Below are the code and all the weights of a small trained network. Each question names an input and a class and asks about switching units off, where a switched-off unit gives its printed mean instead of its output.

import numpy as np


def w(rows, s, z=0):
    codes = np.array(rows[::2]) - 128.0
    scale = np.full(codes.shape[1], s)
    scale[-1] = z or s
    return codes * scale


def f(y):
    return y / 2 * (1 + np.tanh(0.7978845608 * (y + 0.044715 * y**3)))


def log_softmax(a):
    a = a - a.max(-1, keepdims=True)
    return a - np.log(np.exp(a).sum(-1, keepdims=True))


def net(x, mask):
    res = np.array(x, float).reshape(1, 8) / 4 @ E
    y = f(res @ A[0][:, :-1].T + A[0][:, -1])
    res = res + np.where(mask, y, B[0][:, -1]) @ B[0][:, :-1]
    return log_softmax(res[-1] @ U[:, :-1].T + U[:, -1])


A, B = {}, {}
E = w([
[137,156,177,172,107,116,100,78,107,230,182],'x0',
[213,150,50,140,66,158,19,103,151,111,171],'x1',
[113,2,85,174,192,153,112,102,140,137,124],'x2',
[167,45,118,186,73,133,115,133,144,187,198],'x3',
[163,126,144,82,168,80,170,212,67,51,225],'x4',
[170,70,155,120,48,55,167,143,144,53,147],'x5',
[109,158,105,144,73,118,174,67,98,183,112],'x6',
[148,50,181,174,155,95,39,127,200,68,142],'x7',
],0.0093)
A[0] = w([
[151,40,128,118,67,164,138,98,112,100,141,221],'n0',
[101,199,151,127,129,164,105,129,174,80,56,76],'n1',
[121,180,113,57,103,95,176,166,80,108,164,138],'n2',
[109,180,104,131,178,161,148,5,129,191,70,123],'n3',
[130,206,77,88,78,157,99,64,149,179,112,93],'n4',
[67,87,176,124,170,82,122,204,150,83,104,255],'n5',
[144,158,32,14,170,161,181,197,89,94,96,110],'n6',
[161,113,21,146,48,101,113,171,176,122,93,103],'n7',
[188,104,70,140,200,191,68,181,139,113,169,103],'n8',
[168,176,161,65,152,90,160,138,131,108,111,144],'n9',
[157,184,254,152,152,55,111,97,141,139,115,130],'n10',
],0.01,0.0058)
B[0] = w([
[179,121,107,96,193,96,190,80,166,119,102,197],'n0',
[137,81,166,56,126,96,210,111,142,14,132,182],'n1',
[101,232,178,162,120,138,135,203,127,58,157,216],'n2',
[61,78,186,211,103,2,156,56,78,132,164,238],'n3',
[183,28,151,178,156,111,135,96,98,56,124,219],'n4',
[164,118,192,81,232,114,188,76,138,94,129,249],'n5',
[37,150,235,108,59,131,190,148,64,39,84,247],'n6',
[150,76,132,149,175,98,123,50,206,146,162,190],'n7',
[159,152,121,185,119,111,58,68,74,203,101,202],'n8',
[113,148,128,105,134,147,172,220,145,56,143,192],'n9',
[217,162,157,107,142,132,74,143,103,122,69,184],'n10',
],0.0091,0.014)
U = w([
[137,198,157,5,116,183,185,224,66,83,89,192],'0',
[179,41,164,117,212,84,212,87,142,59,114,224],'1',
[254,127,101,124,198,139,55,87,159,227,99,93],'2',
[70,140,157,211,94,102,134,83,51,183,121,58],'3',
[135,214,118,136,96,130,181,180,203,135,174,3],'4',
],0.0086,0.0035)

Each question gives the input, the list of numbers given to net, and the class t.
The units are the neurons (one row each of A and B). Each row of codes is followed by its name. A weight is (code - 128) times the scale printed after its matrix; where a second scale follows, it is the last column's (A, B and U).
mask holds one flag per neuron, in row order. A switched-off neuron (its flag False) gives its mean, the last column of its row in B, instead of its output. The means were averaged over made-up inputs and are rounded, as every weight is.
A unit's drop is (log p(t) with every unit on - log p(t) with that unit switched off) / (log p(t) with every unit on - log p(t) with every unit switched off).
The circuit of an input: a set's keep is (log p(t) with only the set's units on - log p(t) with every unit switched off) / (log p(t) with every unit on - log p(t) with every unit switched off). Starting from all 11 units, units are removed one at a time, each time the one whose removal leaves the highest keep (on an exact tie, the one counted first), for as long as the keep stays at least 0.8.
circuit, biggest first: the units of the circuit, biggest drop first
most important unit: the unit with the biggest drop
top k neurons: the k neurons with the biggest drops, biggest first
drop when u is switched off: that unit's drop, to one decimal
input [-5,4,1,7,-2,7,-6,-2], class 2: most important unit => n6
input [3,4,2,-1,-7,-5,-7,-8], class 3: top 2 neurons => [n3 n5]
input [4,-3,6,1,-8,4,4,-5], class 3: top 2 neurons => [n3 n5]
input [-1,7,7,2,-2,5,8,5], class 2: circuit, biggest first => [n6 n3 n5]
input [8,3,-2,7,-5,-3,7,7], class 1: top 2 neurons => [n4 n8]
input [3,1,-5,-8,-8,0,7,-6], class 1: top 2 neurons => [n4 n1]
input [3,2,6,-7,-6,1,1,-8], class 3: top 3 neurons => [n3 n5 n0]
input [3,1,3,2,6,-4,5,1], class 2: top 3 neurons => [n6 n3 n2]
input [-3,-3,-6,-6,-7,-3,-5,-6], class 1: top 2 neurons => [n3 n4]
input [-1,7,7,-2,-3,-7,-3,-3], class 3: top 2 neurons => [n3 n8]
input [-5,1,-3,-8,-1,-5,0,4], class 0: top 2 neurons => [n6 n7]
input [3,-2,-2,3,3,3,7,2], class 0: top 3 neurons => [n3 n4 n7]
input [7,4,-1,0,-7,-8,-7,6], class 3: top 2 neurons => [n3 n5]
input [5,-4,8,7,-3,-1,1,-3], class 3: circuit, biggest first => [n5]
input [-6,5,3,3,7,-3,4,6], class 2: drop when n8 is switched off => 0.3
input [0,-4,7,-5,1,-1,1,-8], class 3: drop when n3 is switched off => 0.8
input [-2,-5,0,-8,-1,7,4,-4], class 0: drop when n2 is switched off => 0.0
input [-1,4,4,-2,3,-1,-6,-2], class 3: drop when n6 is switched off => 0.1
